(in the rows, 128 means zero)
Each row is followed by its class.
[119 132 124 136 132 161 110  95 140 143 140 108 150 150 120 136 125 136
 113 130 124 124 118 156 143 104 122 137 145 131 148 132 146 139  80 129
 110 139 124 134 121] => (161)
[ 96 113 138 125 118 138 130 118 134 134 148 130 107 133 139 129 140 103
 116 126 122 134 107 111 134 122 114 140 117 148 132 128 136 126 118 137
 124 123 135 131 127] => (61)
[121 107 119 102 132 140 132 105 116 124 134 127 112 132 136 143 120  97
 120 130 131 132 131 130 129 129 118 126 146 146 142 120 139 115 140 119
 126 117 134 118 128] => (46)
[123 123 122 109 168 149 147  71 134 139 135 119 190 145 133 136 132 129
 151 124 122 182 129 138 132 130 110 105 157 115 135 148 143 129 109 103
 104 116 109 127 138] => (219)
[132 122 119 119 108 137 123 103 106 129 135 129 125 132 134 135 126 117
 129 127 133 143 118 118 133 132 127 114 137 121 138 134 126 118 135 129
 114 102 132 113 127] => (23)
[182 173 101 128 140 141 118  49 110 214  74  94 172 122 136 138 137 131
  84  99 159 137  79 169 132 140  53  40 145 208 164 160 127  96 118 101
 156 117 148 184  97] => (217)
[149 152 153 142 101  89 143 101 121 147  90 133 127 111  96 132 143 116
  73  84 141  48 107 125  99 160 156 129  69 181 143 111 152  95 158 156
 134 140 152 159 147] => (161)
[127 125 111  99 123 114 142 160 112 135 130 107 153 116 154 133 123 123
 140 129 126 146 146 146 139 134 109  94 146 112 135 144 123 158 142  98
 111 117 137 126 162] => (4)
[161 159 186 110 114 172 125 181 140 136 119 101  80 111 131 153 138  79
 141 160 152  83 105 169 111 100 137 165 113 128 149 145 113  84  94 170
  83 136 138 109 148] => (24)
[171 122 120 152  94 155 141 127  99 142 125 116 112 135 157 167 153 150
  96  72 158 100 150 160 136 198 119  63 172 116 143 103  49 182 111 119
 167 129 166 108 146] => (46)
[ 75 138 113 247  65 133 100 173 115 133 108 113  36 138 105 136  82  93
 110 164 130  73  99 159 137 104  91 123 174 154  89 126 216 168 112 121
 177 151 140 124 112] => (217)
[130 113 104 114 124 153 118 120 127 110 150 115 166 143 144 138 122 130
 130 145 138 171 128 142 155 120 115  85 163 123 131 132 102 134 140 114
 132 112 113 129 152] => (219)
[117  87 141  89 116 100  84  80 132  69  72 162 159 106  98 143 147 112
 137 104 154 124 154 120 120 143 203 161  81 129 160 129 115 123 114 143
 172 127 105 113 106] => (95)
[115 128 110  84 102 110 118 133 111 132 118  95  66 103 118 123 122 156
 119 138 123 125 105 119 135 124 137 140 105 197 143 134 144 132 182 138
  82  85 108 155 166] => (39)
[136 118 121 118 135 140 125 109 115 139 124 143 107 125 140 135 120 103
 115 140 130 135 117 129 144 125 124 135 129 135 132 119 130 112 131 122
 116 113 125 123 130] => (65)
[144 143 112 107 136 122 131 139 136 119 111  83 148 139 129 134  93 129
 126 137 149 144 129 162 117 150 112 144 117 105 138 122 130 145  97 130
 132 120 118 127 148] => (4)
[100 148 147 104 192 122 106 196 155 135 178  86 147 152 127  94 117  90
 180 175 123 115  92  78 117 126  28 139 182 140  90 165 158 166 152 110
 108 129 115 141  88] => (219)
[102 113 136 123 121 132 124 114 137 124 146 133 104 134 137 130 137 102
 115 125 127 131 104 108 134 126 125 140 116 148 134 121 140 121 121 140
 122 124 141 131 126] => (61)
[112 130 133  92 142 115 125 138 125 144 126 101 152 127 114 127 139 111
 115 122 132 146  89 138 147 160 132 122 132 150 128 151 126 157 113 110
 143 106 118 150 146] => (217)
[143 151 119 146 119  94 111 181 133 129 153  80  60  99 119 137 135 147
  89 134 108 109 103 120 120 111 129  98 107 153 140 118 118 176 130 113
 117 125 137 116 164] => (94)
[132 120 117 125 136 155 132 104 126 127 139 130 113 131 145 127 130 111
 123 137 131 150 118 119 137 127 113 118 132 135 128 125 133 115 124 127
 119 108 132 121 136] => (219)
[195 126 120 104 177  60 121  87 148 134  65  96 143 133 127 120 133 163
 178 114 137 166 118  72  81 117  99 122  97 187 135 125  84 104 103 116
 135 108 163 124 128] => (24)
[118 155 151  86 161 143 142 118 101 162 114 109 109  99 150 126 110 167
 126 124 138 149  92 163 133 191 182 129 143 120 144 164 115 106 120 127
 104  93 118 125 174] => (24)
[135 147 127 139 154 130 111 149 139 135 138 110 138 127 146 117 111  95
 133 168 149 150  82 138 133 115  97 111 189 124 120 141 140 137 106 142
 138 126 140 107 133] => (217)
[154 133 126 193 168 159 107 143  93 152 139  64  69 128 141  99 109 175
 118 175 131 145 103 155 122  96  96  79 161 137 109 120 143 145 119 142
 119 110 159  94 129] => (24)
[137 123 125 122 139 134 129 123 122 143 131 141 106 122 142 127 125 110
 111 140 130 131 122 126 131 132 122 138 123 125 123 120 137 113 137 122
 106 107 133 118 127] => (65)
[131 128 123 112 133 157 128 113 129 121 132 128 115 128 143 132 131 108
 129 134 135 145 122 119 130 124 124 121 134 122 136 127 128 109 127 128
 124 111 126 117 135] => (219)
[117 158  91 100  85 129 118 183 159 110 119 136  83  94 129 115 109 152
 157 141 117  89 133  91 136  95  58 118 159 121 171 157 128 178 174 129
 162 139 110 130 130] => (39)
[135 114 173 119 166  72 122 111 124 160 155 139 181 176 109  91 175 164
  64  95  74 170 158 150  83 185 109 143  65 161 105 102 103 100  90  54
 187  87  89 136 134] => (95)
[128 133 133 149 125 122 120 124 133 129 110 124 154 129 119 127 128 125
 140 141 139 157 114 130 137 140 140 112 160 137 126 134 132 140 104 148
 155 131 136 127 156] => (217)
[116 124 109  77 151 113 110 109 134 108 157 114 139 144 131 137 129 119
 120 126 119 153 109 153 145 148 137 132 109 119 146 110 131 135 118 115
 111 116 108 128 126] => (39)
[144 128 132  50 164 114  94 147 108 112  94  97  29  70 130 130 119  50
 132 155 166 112  81  76 105 130 120 186  90 157 148 131 124  91 163 139
  70 116 122 118  97] => (65)
[141 120 114 121 140 137 127 110 121 138 130 150 111 124 146 131 116 115
 110 138 132 133 117 127 140 122 127 124 129 123 135 118 132 113 141 121
 112 113 131 121 131] => (65)
[132 112 114 118 133 148 128 102 128 125 132 135 118 133 146 129 132 107
 124 133 134 143 119 116 129 122 109 122 126 131 136 127 121 112 130 125
 122 111 126 122 132] => (219)
[ 98 132 173  73 150 121  71 181 153 123 179 116  84 123  90  86 145  78
 116 157  80  89  89 105 141 134 122 176 114 203 115 108 136 115 163 151
 149 148 150 154 124] => (46)
[138 125 180 149 113 215 146  16 110 152 114 125  85 163  82 109  82 148
  94 106 143 149 133 136 143  90 137 150 160 213 146  86 177  63 115 152
 157 124 125 161  91] => (95)
[114 127 204 121 151 139  74 119 184 122 171  95  44 124  79 141 130 130
 106 146 124 122  88 107  94 121 177 172 116 166 160 131 159  93 115 113
 122 122 146 147 121] => (24)
[111 154 104 114 128 116 139 149 146 113 145 128 161 121 136 139 106 156
 135 139 116 106 137 126 133 145 119 121 112 103 126 143  95 171 145 132
 122 146 114 135 166] => (39)
[124 123 122 118 133 150 129 112 132 131 139 134 119 123 148 128 134 110
 125 135 132 138 118 112 131 125 113 120 136 133 130 133 127 113 135 129
 112 113 131 122 138] => (219)
[159 106 145 172 143  86 114 203 110 150 123 194 136 106 173 100 119 134
 160 137 153  69 129 117 129 116  95 109 136 110 127 160  90 145 177 136
 144 163 146 130 138] => (95)
[109  81 108  85 111 110 117 156  68  93 151 113  26 139 137 133  80 146
 149 135 142  96 154 206 173 185 183 119  93 174 120 105 158 123 190 101
  35 113 123 165 189] => (94)
[146 153 201  97 118  84  76 184 107 141 164  83 113 117 125 127 162 120
 150 113 162 103 111 123 114 160 132 130 179 170  91 128 111 108 161 134
  87 106 138 123 122] => (23)
[122 162 193 160  78 154 156 156 210 152 169 116 186 151 127 142 149 109
 123  83 183  97 170  89 130 127 126 162 143 102  58 118 186  95 107 155
  91 121 237 134  37] => (161)
[ 96 110 132 166 124 153 119 103 139 136 178 138 126 146 136 134 127 128
  93 138 129 153  88 148 164 130 123 124 140 134 130 121 149 146  92 146
 126 137 126 138 123] => (61)
[139 124 122  82 117 139 131  99 103 122 131  81 119 101 141 161  94 127
 106 135 195 163  80 108 110 122 206  75 160 149 167 142 124 138 187 134
 120  79 131 129 139] => (4)
[ 92 138 114  81 154  52 106 140 168 108 105 106 197  89 118 113 129 154
 147 129 108 123 149  80 126 126  63 188 104 123 117 156  80 172 126 135
 186 115  88 121 165] => (39)
[113 132 104 120 127 136 130  90 129  98 135  99 145 144 112 142 109 152
 127 139 115 163 147 164 147 143 129 127 128 124 129 111 138 155 103 128
 128 120 100 121 155] => (39)
[125 114 109 106 126 118 150  95 122 130 143 130 124 140 143 143 103 100
 123 131 141 139 108 164 131 160 126 109 120 138 147 126 131 129 132 120
  98 117 126 129 136] => (94)
[128 113 115 106 118 135 124 111 112 122 120 119 110 131 143 133 123 108
 118 136 133 145 133 121 126 142 142 124 127 133 153 115 125 128 126 130
 121 110 140 123 145] => (4)
[ 92 115 171 149 150 114 118 170 138 130 172 134 154  98 138 146 169  87
 135 167 109 107 154 140 117 118 109 111 149 105 116 177 147 156 119 104
 116 126 126 102 194] => (217)
[120 116 120 105 135 147 130 106 106 131 131 124 104 128 138 138 119  99
 111 133 129 127 124 130 131 132 112 131 148 149 145 118 130 115 136 129
 124 122 122 119 130] => (46)
[125 123 158 110 145 119 135 150  93 147  89  97  98 123  94 105 107 101
 151 140 137 107 101 179 127 161  95 146 139 160 144 156 171 127 148 130
 156 120  94 159 185] => (217)
[115 141 145  81 105 150 125 119 164 117 170 128  87 124 127 134 111 116
 113 123 136 132  65 191 144 103 148 145 126 164 140 116 153 116 106 142
 140 128 122 129 141] => (61)
[106 113 136 128 126 138 127 118 135 131 153 126 104 129 141 135 138  99
 116 128 131 140  95 112 134 118 117 129 126 140 143 130 139 127 120 136
 115 127 139 129 122] => (61)
[125 117 108 116 123 130 133  86 115 113 133 134 109 128 138 139 119 120
 116 133 130 140 127 127 138 125 140 126 112 136 140 109 132 119 139 138
 119 113 125 121 136] => (39)
[127 110 124 107 139 140 132 106 109 130 133 129 112 135 140 139 120  96
 122 132 134 134 122 122 131 131 123 128 157 147 138 117 136 118 136 129
 123 117 134 116 123] => (46)
[149 107 105 139 142 203 133 107 108 105 110 128 122 108 134 117  66 163
 139 157 168 113 141 171 142  90 186  89 137  84 142 155 146 149 189 156
  68 134 169 124 133] => (95)
[ 56 114 166 126 105  92 124 138 167 113 132 122 140 118  95 141 138  91
 127 131 103  84 142  86 123 130  75 203 109 177  97 158 127 160 112 117
 135 140 109 154 148] => (61)
[128 123 117 127 125 157 126 111 120 133 130 127 114 132 143 129 130 110
 118 134 137 144 115 120 133 126 117 117 138 130 131 127 130 113 133 128
 120 111 126 124 124] => (219)
[193 136 120  47 148  86 149  86 189 126 143 150 145 139 109  85 105 186
 126 116 130 148  97 133  85 117 126 147  72 174 130 112 113 105 177 128
 172  80 135 154 132] => (39)
[136 141 127 175 127 102 150  76 162 147 120 137 126 165  90  97 130 168
  76  71 140 132  76   4  93 142 156 108  89 149 132  83 173 130 161 157
 175 121 186 166  44] => (61)
[ 95 120 205  75 158 160 119 108 132 125 179 112 111  94 102 112 135  86
 143 156 125 118 127 146 103 159 145 158 155 154 121 153 147 148 143 136
 130 124 130 123 136] => (4)
[119 141 145  72 153 130 138 136 174 141 142 116 123 133 152 131 113  55
 175 110 156 102 105 108 137  98  63 169 112 152  90 139 170  82 117 112
 124 112 170 134  77] => (219)
[125 120 110 118 127 134 133  80 117 119 131 128 108 126 136 135 115 122
 117 132 135 139 119 119 135 123 136 129 121 141 136 111 130 123 141 144
 110 114 133 123 127] => (39)
[198 198 145  95 120 111 144 188 158 134 123 133 204  84 134 137 126 151
 170 134 153 104 161 144 149 101 143  72 144 156  48 159 130 115 185 114
  93 125 190 146 124] => (65)
[143 127  91 110 136 127 129 114 114 125 116 109 162 140 158 142 119 136
 125 128 128 163 140 157 138 150 115  96 151  98 167 121 106 155  95 117
 122 124 118 114 173] => (4)
[162 188 140 170 168 160 102 121 125 141 114 107 158 102 130 136 125 135
 128 154 156 172  95 115 130 173 173  79 171  94 132 157 136 106 126 151
 137 139 142 132 119] => (219)
[155 163 203 152 173 161 172 138  74 191 182  95  53 119 100  94 103 168
  99 119 125 150  92 106 115 106 198 117 153 143 100 110 150 112 166 121
 111 124 133 142 103] => (94)
[110 139 137  88 143 121 113 137 152 125 136  92 154 136 120 131 122 106
 139 131 124 141 128 148 124 137 114 155 124 115 146 123 144 134  97 129
 119 141 122 131 135] => (4)
[128 121 122 123 121 125 143 104 123 132 136 123 101 129 130 132 112 109
 117 132 120 136 129 132 124 137 123 118 125 143 138 123 123 126 133 113
 120 117 137 124 136] => (94)
[131 128 111 134 124 111 147  98 135 131 147 111 143 150 119 121 112 143
 123 135 127 164 112 131 120 146 113 100 118 157 134 107 125 147 118 142
 144 119 118 123 132] => (94)
[113 110 129 144 126 152 125 111 121 151 118  92  92 110 110 153 114 151
 124 108 156 130 151  82 127 129  94 125 174 143 134 156 150 163 148  89
 127 119 143 148  75] => (46)
[103 115 139 136 115 139 126 114 131 136 146 127 106 133 136 131 141 108
 104 120 127 141 104 118 134 127 118 133 122 141 135 123 133 124 117 134
 131 125 138 131 120] => (61)
[168 105 147 116 192  68 132 106 138 115 125 171 141 126 163 103 119 109
 153 139 137 130 157 136  82  86  82 137 142 107 132 114 142  64 129 111
 172 109 127  81 184] => (217)
[149 169 160 156  84 153 135 165 159 134 135 117  96 122 102 126 100 134
 105 132 147  81 129 145 100  99 153 152 137  93 141 111 119 111 153 173
 103 167 140 129 124] => (94)
[ 67  66 143 195 139 167  52 112 106 124 139 161 107 133 111 161 134 146
 150 160 122  89 181 182 115  61 168 188 134  57 168 131 145 133  98 149
  89 210  62 107 118] => (46)
[134 162 138 162 114 107  86 136 102 156  58  58 145 120  65 153 122 106
 110  89 124 123 102 126 171 131 114 156 149 112 129 151 150 140  98  98
 145 138 130 165  92] => (23)
[103 152 145 188  94 220 102 135 126 100 142 187 131 135 145 132  70 156
 124 197 158  67 150 191 165 132 200  99 168  61 159 140 153  77 159 215
 152 164 122 128 161] => (24)
[ 85 141 109 198 101 154 153  82 113 118  85 138 206  94 135 187 126 141
  68 125 137 141 170 176 136 187 167  84  80  49 192 159 150 130  83 160
 140 139  84 102 210] => (95)
[148 149  94 106 118 147 122  83 128 129 141  84 170 137 111 135  99 159
 103 121 132 177 113 177 123 117  96  87 139 113 136 132 114 130 128  99
 129 116 116 124 115] => (23)
[151 206 180 219  78 135  76 176 127 138 129 144 146 123 105 141 130 158
  98 159 143  54 135 163 113 175 220  74 188 136 110 132 154 134 154 171
 164 163 153 153 143] => (4)
[152 187 121 118 114  92 147 206 100 145 124  79  74  78 154 127 112 101
  96 147 154 145  74  93 115 106  91  74 168 184  94 142 133 127 156  98
 143  93 139 109 140] => (217)
[175 181 151 172 109 108 125 197 108 132  60 155  87 117 113 105 100 154
 151 111 141  68 152 154 120 188 128 124 147 127 111 141 154 129 138 115
 157 159 143 144 115] => (95)
[134 126 125 125 104 141 119  99 112 130 137 125 125 135 124 134 131 122
 120 125 129 148 121 121 132 135 130 116 138 125 135 129 126 118 130 128
 118 103 134 117 125] => (23)
[107 139 147 163 116 181  73  72 120  93  94 124 154 124 106 154 113 115
  68 173 148  88 154 231 103 155 222 143  90 104 139 139 164  91 105 174
 130 112 107 102 151] => (95)
[112 122 133 252 114 139 105  61  82 168  93 108 116 108  99 151 104 142
  35 127 169 129  59 121 135 161 185 118 146 127 165 132 151 139 120 175
 175 139 119 148 127] => (161)
[127 135 118 135 158 134 105 125 140 128 134 120 163 131 138 129 131 153
 135 133 132 169 117 135 146 136 131 127 136  91 131 137 122 134  91 129
 154 122 103 119 142] => (219)
